Here is a tiny trained network, its code and every weight. The questions are about switching its units off for an input and a class, where a switched-off unit gives its printed mean instead of its output.

import numpy as np


def w(rows, s, z=0):
    codes = np.array(rows[::2]) - 128.0
    scale = np.full(codes.shape[1], s)
    scale[-1] = z or s
    return codes * scale


def f(y):
    return y / 2 * (1 + np.tanh(0.7978845608 * (y + 0.044715 * y**3)))


def log_softmax(a):
    a = a - a.max(-1, keepdims=True)
    return a - np.log(np.exp(a).sum(-1, keepdims=True))


def net(x, mask):
    res = np.array(x, float).reshape(1, 7) / 4 @ E
    y = f(res @ A[0][:, :-1].T + A[0][:, -1])
    res = res + np.where(mask, y, B[0][:, -1]) @ B[0][:, :-1]
    return log_softmax(res[-1] @ U[:, :-1].T + U[:, -1])


A, B = {}, {}
E = w([
[211,45,30,152,207,183,100,137,95,195,88],'x0',
[100,120,126,192,164,153,61,118,185,106,173],'x1',
[181,162,198,98,83,122,140,107,181,124,121],'x2',
[142,70,145,18,45,121,52,143,121,89,97],'x3',
[108,89,144,101,181,8,70,108,224,2,104],'x4',
[48,160,45,104,180,131,51,142,88,60,186],'x5',
[95,146,100,22,208,115,84,43,216,237,107],'x6',
],0.0089)
A[0] = w([
[172,243,111,151,169,129,81,146,112,190,225,216],'neuron 0',
[81,159,137,197,74,135,123,114,115,156,201,198],'neuron 1',
[101,111,165,167,108,76,116,161,217,46,244,161],'neuron 2',
[172,107,171,170,204,133,110,114,174,133,95,161],'neuron 3',
[119,141,75,79,211,94,2,94,130,105,100,252],'neuron 4',
[52,170,194,119,41,179,169,139,52,93,97,200],'neuron 5',
[112,125,113,84,7,185,85,137,46,127,123,206],'neuron 6',
],0.0077,0.0038)
B[0] = w([
[1,103,111,94,107,106,143,17,130,117,87,205],'neuron 0',
[64,226,141,78,85,13,179,39,224,99,157,212],'neuron 1',
[177,162,156,194,235,159,91,91,167,69,143,245],'neuron 2',
[131,192,172,183,138,166,218,125,100,173,188,182],'neuron 3',
[58,95,143,101,158,95,187,64,79,57,53,247],'neuron 4',
[101,208,133,168,74,94,166,93,106,128,181,249],'neuron 5',
[221,105,58,128,130,160,136,106,52,139,110,226],'neuron 6',
],0.0084,0.011)
U = w([
[79,158,93,86,147,121,6,254,180,183,172,4],'0',
[121,72,70,101,228,102,72,41,110,68,40,134],'1',
[136,155,155,121,148,84,108,80,161,209,100,127],'2',
[102,110,172,176,144,103,80,114,195,27,219,62],'3',
[169,27,76,31,86,172,22,175,78,131,143,85],'4',
[66,90,74,100,142,63,235,64,119,203,141,213],'5',
[210,140,159,193,76,135,204,115,77,140,160,201],'6',
],0.0076,0.0041)

Each question gives the input, the list of numbers given to net, and the class t.
The units are the neurons (one row each of A and B). Each row of codes is followed by its name. A weight is (code - 128) times the scale printed after its matrix; where a second scale follows, it is the last column's (A, B and U).
mask holds one flag per neuron, in row order. A switched-off neuron (its flag False) gives its mean, the last column of its row in B, instead of its output. The means were averaged over made-up inputs and are rounded, as every weight is.
A unit's drop is (log p(t) with every unit on - log p(t) with that unit switched off) / (log p(t) with every unit on - log p(t) with every unit switched off).
The circuit of an input: a set's keep is (log p(t) with only the set's units on - log p(t) with every unit switched off) / (log p(t) with every unit on - log p(t) with every unit switched off). Starting from all 7 units, units are removed one at a time, each time the one whose removal leaves the highest keep (on an exact tie, the one counted first), for as long as the keep stays at least 0.8.
circuit, biggest first: the units of the circuit, biggest drop first
unit that matters most: the unit with the biggest drop
top k neurons: the k neurons with the biggest drops, biggest first
drop when u is switched off: that unit's drop, to one decimal
input [7,4,-2,0,4,-3,6], class 5: unit that matters most : neuron 3
input [-2,1,-6,-5,3,-5,-6], class 3: circuit, biggest first : [neuron 6; neuron 2]
input [4,-3,4,0,4,-4,0], class 6: circuit, biggest first : [neuron 0; neuron 3]
input [-6,-7,3,3,-5,2,6], class 6: circuit, biggest first : [neuron 4; neuron 6]
input [4,-3,3,-5,2,6,-7], class 3: top 3 neurons : [neuron 6; neuron 4; neuron 3]
input [5,-6,3,4,-4,-8,3], class 6: top 2 neurons : [neuron 0; neuron 4]
input [6,3,-1,-3,3,-3,5], class 5: top 2 neurons : [neuron 3; neuron 2]
input [-4,-7,-2,-1,3,-6,6], class 2: circuit, biggest first : [neuron 4; neuron 0]
input [1,4,3,-3,-7,-2,-5], class 5: circuit, biggest first : [neuron 0; neuron 1]
input [-7,4,4,1,-3,0,5], class 3: top 4 neurons : [neuron 6; neuron 4; neuron 2; neuron 3]
input [-8,-3,3,-8,5,-8,-4], class 3: top 3 neurons : [neuron 2; neuron 6; neuron 1]
input [1,-7,5,5,-4,-4,6], class 6: top 4 neurons : [neuron 0; neuron 4; neuron 6; neuron 1]
input [-7,-8,-8,-8,8,-5,-7], class 3: top 2 neurons : [neuron 2; neuron 6]
input [8,-3,4,-3,-5,6,-5], class 5: unit that matters most : neuron 0
input [-6,-1,-7,0,1,-3,2], class 2: top 2 neurons : [neuron 4; neuron 0]
input [7,1,0,7,7,-7,3], class 5: top 2 neurons : [neuron 3; neuron 2]
input [2,-3,8,-1,-6,7,-3], class 5: drop when neuron 0 is switched off : 1.4
input [-4,-1,-1,8,2,-8,-1], class 6: drop when neuron 6 is switched off : 0.1
input [-8,-2,0,8,-7,-5,7], class 6: drop when neuron 6 is switched off : 0.2
input [-7,8,6,-3,3,7,7], class 1: circuit, biggest first : [neuron 4]
